[ 0.31  0.07  0.34 -1.02  2.83 -1.38  0.14  2.20  0.10 -1.20 -1.35  1.84
 -0.78  0.42 -0.42 -0.64 -0.51 -0.07 -0.40  0.95  0.14  0.55 -0.18  0.96
  0.67  1.07  0.09  0.24 -0.17 -0.41 -2.97 -1.56  2.58  1.48  0.00  0.85
  0.40 -0.35  0.13  0.02 -0.04 -1.49 -1.58  1.32 -0.41  0.69 -0.73 -0.27
  1.69  0.00 -2.35  0.82  0.00] : (41)
[ 1.11 -0.05  0.48 -0.47  2.66 -1.34  0.75  2.59  0.35 -0.72 -1.02  2.87
 -0.56  0.62  1.27  0.54 -0.96  1.07 -1.04  1.12 -0.49  0.32  1.17 -0.01
  0.46  1.15  0.67  0.16 -0.14  0.25 -3.46 -0.99  1.71  0.94 -0.14  2.13
  0.22  0.34  0.78 -0.37 -0.15 -2.15 -2.52  0.72 -0.08  2.99 -1.52 -0.48
  1.92 -0.67 -2.28  1.11 -0.79] : (41)
[ 0.57 -0.42 -0.74 -0.57 -0.36 -0.17  0.02  1.63 -0.21  1.13 -1.12  1.12
  0.89  2.90  0.63 -0.18  1.53 -0.03  0.30  0.90 -0.14  1.04 -6.19  0.49
  1.12  0.30  0.94 -1.94  1.07  2.27 -3.34  0.42  3.07  0.85  0.80  1.39
  0.04  0.09 -1.00 -1.06 -1.12 -1.42 -2.50  0.28  0.24  3.22 -1.50 -0.41
 -0.04 -0.22 -3.00 -0.22 -0.89] : (39)
[ 1.65  0.10  0.64 -0.19  2.80 -1.37  0.14  1.72  0.28 -0.86 -1.02  2.06
 -0.48 -0.71 -0.85 -0.03 -3.39  0.59  0.06  1.31  0.14  0.09  0.51  0.71
  0.82  1.18 -0.49  0.40 -0.62 -0.71 -2.26 -1.60  1.25  1.06  1.17 -0.08
  0.00 -0.69  0.86 -0.30  1.01 -0.67 -0.16  1.34 -0.02  1.51 -0.58 -0.51
  1.19  0.31 -0.71  1.42  0.08] : (41)
[ 0.28 -0.24 -0.17 -0.41  0.76 -1.25 -0.49  1.34 -0.63  0.14 -1.17  1.67
  0.06  1.17  1.42 -0.81 -0.45  0.38  0.48  0.99  0.15  0.52  0.47  0.82
  1.20  0.52  0.47 -1.03  0.82  1.19 -2.75  0.06  2.23  0.86  0.69  1.60
  0.31 -0.42  0.03 -1.22 -1.25 -1.25 -2.67  0.99  0.20  3.07 -0.89 -0.46
  0.32  0.53 -2.41  0.19 -0.59] : (39)
[ 0.72 -0.27 -1.02 -0.36  1.37 -0.80  0.18  1.42 -0.01  0.39 -1.66  1.00
  0.67  0.12 -1.96 -0.15 -2.01  0.69  0.90  1.32 -1.21 -0.80  2.21  0.80
  1.80  0.61  1.37  0.19 -0.88  0.19 -2.27 -1.62  1.47 -0.29 -0.91 -0.07
 -0.73 -0.48 -0.72 -1.19  2.23  0.33 -2.88  0.68  0.18  2.11 -1.28 -1.42
  0.38  1.60 -0.55  2.14 -0.05] : (38)
[ 0.83  0.23  0.63 -0.22  0.95  0.05  0.52 -0.38  0.72 -0.17 -0.03  0.22
 -1.07 -1.04 -1.40 -0.20 -0.76 -1.36 -0.19  1.08  1.53  0.34 -0.09 -0.05
  0.32 -0.17 -1.78 -0.18  0.15 -0.71 -0.83 -1.07  0.34 -0.09 -0.61 -1.22
  1.24 -0.62 -1.15  1.40 -0.19 -1.22  2.72  1.00 -0.73 -0.48  0.61  0.75
 -0.18  0.04  0.21 -0.54  1.81] : (41)
[ 1.88  0.64  1.39 -1.14  2.34 -1.35 -0.74  1.43 -0.04 -0.61 -1.25  2.51
 -0.82  0.82  1.24  1.37 -1.75  1.12  0.11  1.16  0.39  0.36  0.90 -0.44
  1.23  0.59  0.54  0.19 -0.33 -0.21 -3.40 -1.12  2.24  0.88  0.74  1.37
  0.36 -0.50  0.16  0.15 -1.12 -2.57 -3.28  0.98 -0.52  3.41 -1.46 -1.58
  1.83 -0.34 -2.94  1.19 -0.14] : (41)
[-0.11 -0.17 -1.38 -0.24  1.65 -0.15  0.82  1.16 -0.45  0.31 -0.62  2.41
  1.14  0.57 -0.26  0.37 -2.31  1.11 -0.03  0.84 -1.94 -0.20  1.86  0.03
  2.15 -0.02  1.11  0.00 -0.42  1.95 -2.04 -1.62  1.83 -0.23 -1.13 -0.03
  0.02  0.04 -0.51 -0.85  0.90  0.15 -3.18  1.44  0.25  3.04 -0.84 -0.46
  0.18  1.32 -1.47  1.48 -0.31] : (38)
[ 1.72  0.09  0.79 -0.59  2.15 -0.92 -0.53  2.14  0.75 -0.23 -1.41  2.23
 -0.54 -0.82  0.66  0.16 -1.18  0.94 -0.52  1.26  0.23  0.83  0.76  0.13
  0.37  0.26 -0.26  0.05  0.16 -0.27 -3.84 -0.17  2.73  1.93 -0.54  0.63
  0.51  0.04  0.10  0.13 -0.73 -3.09 -1.54  1.04 -0.05  2.10 -1.36 -0.95
  1.35 -0.16 -0.72  1.01 -0.39] : (41)
[ 1.02 -0.02  1.26 -0.31  2.60 -3.02 -2.52  2.44 -1.65  0.05 -3.50  2.77
  0.45  1.11 -0.91  0.51 -3.67  2.32  0.82  2.06  0.83  0.32  0.45  1.01
  2.56  0.51  0.01 -0.38  1.29 -0.58 -4.74 -1.82  4.47  2.17 -0.26  0.57
  0.48 -1.43 -0.84 -0.78 -0.47 -0.81 -4.17  1.75 -0.67  2.34 -2.65 -1.60
  2.89  1.02 -2.41  2.68  0.01] : (41)
[ 0.88 -0.18  1.14  1.31  2.57 -1.07  0.43  2.54  0.53 -1.30 -0.40  1.89
 -1.01  0.68 -0.10 -0.76  0.05 -0.42 -0.36  0.76  0.41  1.26 -0.31  1.39
  0.39  0.92 -0.09 -0.04 -0.16 -0.88 -2.68 -1.07  1.95  1.41  0.24  1.24
  0.10 -0.26  0.49 -0.24  0.37 -1.93 -0.01  1.13 -0.44  0.69 -0.75  0.30
  1.49 -0.37 -1.19  0.87 -0.06] : (41)
[-0.30  0.22 -1.12 -0.03  1.77 -1.14  0.33  0.78 -0.53 -0.65 -0.32  0.85
  0.58  0.90  0.65  0.90 -0.45  0.59 -0.20 -0.19 -1.65 -0.53 -0.01  1.13
  0.64  0.02  1.14 -0.64 -0.58  1.13 -1.30 -0.47  1.11  0.29  0.77  1.72
 -1.08  0.10  1.51 -1.34  0.16 -0.03 -5.13  0.37  0.33  1.22 -1.12 -1.76
  1.48 -0.08 -2.56  0.77 -0.33] : (36)
[ 0.80  0.18 -0.47 -0.67  2.11 -0.11  1.84  2.62  1.44 -0.76 -0.60  2.07
 -0.70  0.40  1.47 -0.40  1.34 -0.20 -1.55  0.62 -0.83  1.50  0.72 -0.10
  0.06  1.40  1.10  0.28 -0.01  0.16 -2.20 -1.37  2.16  0.76 -0.67  1.27
  0.05  0.67  0.75  0.50  0.47 -1.81  0.42  0.51 -0.35  1.95 -0.52  0.89
  0.95 -0.89 -1.81  0.34 -0.92] : (41)
[-1.16  0.12  0.43 -0.23  1.39 -1.21 -1.20 -0.51 -1.90 -0.33  0.26  1.35
  0.33 -0.19  0.77  1.32 -2.72  1.26  0.05  0.32 -0.51 -0.97  0.34 -0.34
  1.83 -0.83 -0.03  0.29  0.82  0.57 -0.37 -0.05  0.06  0.82  0.05 -0.19
  0.46  0.03  0.34 -0.85 -1.66  0.80 -3.66  0.85  0.18  2.26  0.31 -1.42
  0.35  1.04 -0.40  0.81 -0.30] : (36)
[-0.47 -0.10 -0.61  1.02 -0.89  0.33 -0.14  0.95  0.11  0.98 -0.79  0.72
  0.15  1.45 -0.17 -1.33 -0.39  0.13  0.13  0.63  0.18  1.38  1.46 -0.54
  0.24 -0.73 -0.18 -0.65  1.73  1.60 -2.29  0.60  2.42 -0.02 -0.85 -0.63
 -0.09  0.35 -2.29 -0.21 -1.24 -1.51 -0.43  0.53  0.16  1.56 -0.56  0.71
 -0.57  0.75 -1.28  0.07  0.11] : (39)
[ 1.32 -0.08  1.44 -1.04  1.81 -1.57 -1.59  1.60 -0.21  0.16 -2.08  1.83
 -0.38  0.66  0.28  0.40 -2.79  2.10 -0.91  1.74  0.72 -0.11  1.25  0.15
  1.24  0.51  0.01  0.09  0.62 -0.81 -4.24 -1.01  2.01  3.51 -0.67 -0.04
  0.67 -0.94 -0.62  0.04 -0.73 -2.18 -1.36  0.92  0.10  2.44 -0.89 -0.69
  1.24  0.73 -0.76  1.51 -0.08] : (41)
[-0.39 -2.94 -0.41 -0.06  1.73 -1.06  0.11  0.73 -1.00 -0.44 -0.55  1.36
  1.79  0.57  1.32  1.25 -1.28  1.30 -0.16 -0.32 -1.39 -1.16  0.26  0.26
  1.70 -0.33  1.20 -0.33 -0.13  0.86 -0.61 -0.65  0.74  0.50  0.23  0.71
 -0.69  0.31  0.73 -0.97 -0.76  1.04 -4.27  1.74  0.21  2.27 -0.74 -1.80
  0.89  0.32 -1.77  0.62 -0.98] : (36)
[ 0.03  0.02 -0.94 -0.43 -0.20 -0.43 -0.17  1.66 -0.53  1.10 -0.98  0.96
  1.08  1.21 -1.08  0.14 -1.86  0.23  0.84  1.18 -1.32 -0.87  2.23  0.76
  2.11  0.54  1.57 -0.62 -0.40  0.83 -2.68 -1.55  3.05 -0.59 -0.12  0.41
 -2.38 -0.32 -0.80 -1.53  2.16  0.75 -3.04  0.76  0.46  2.73 -2.34 -1.68
  0.52  0.97 -1.77  1.66 -0.10] : (38)
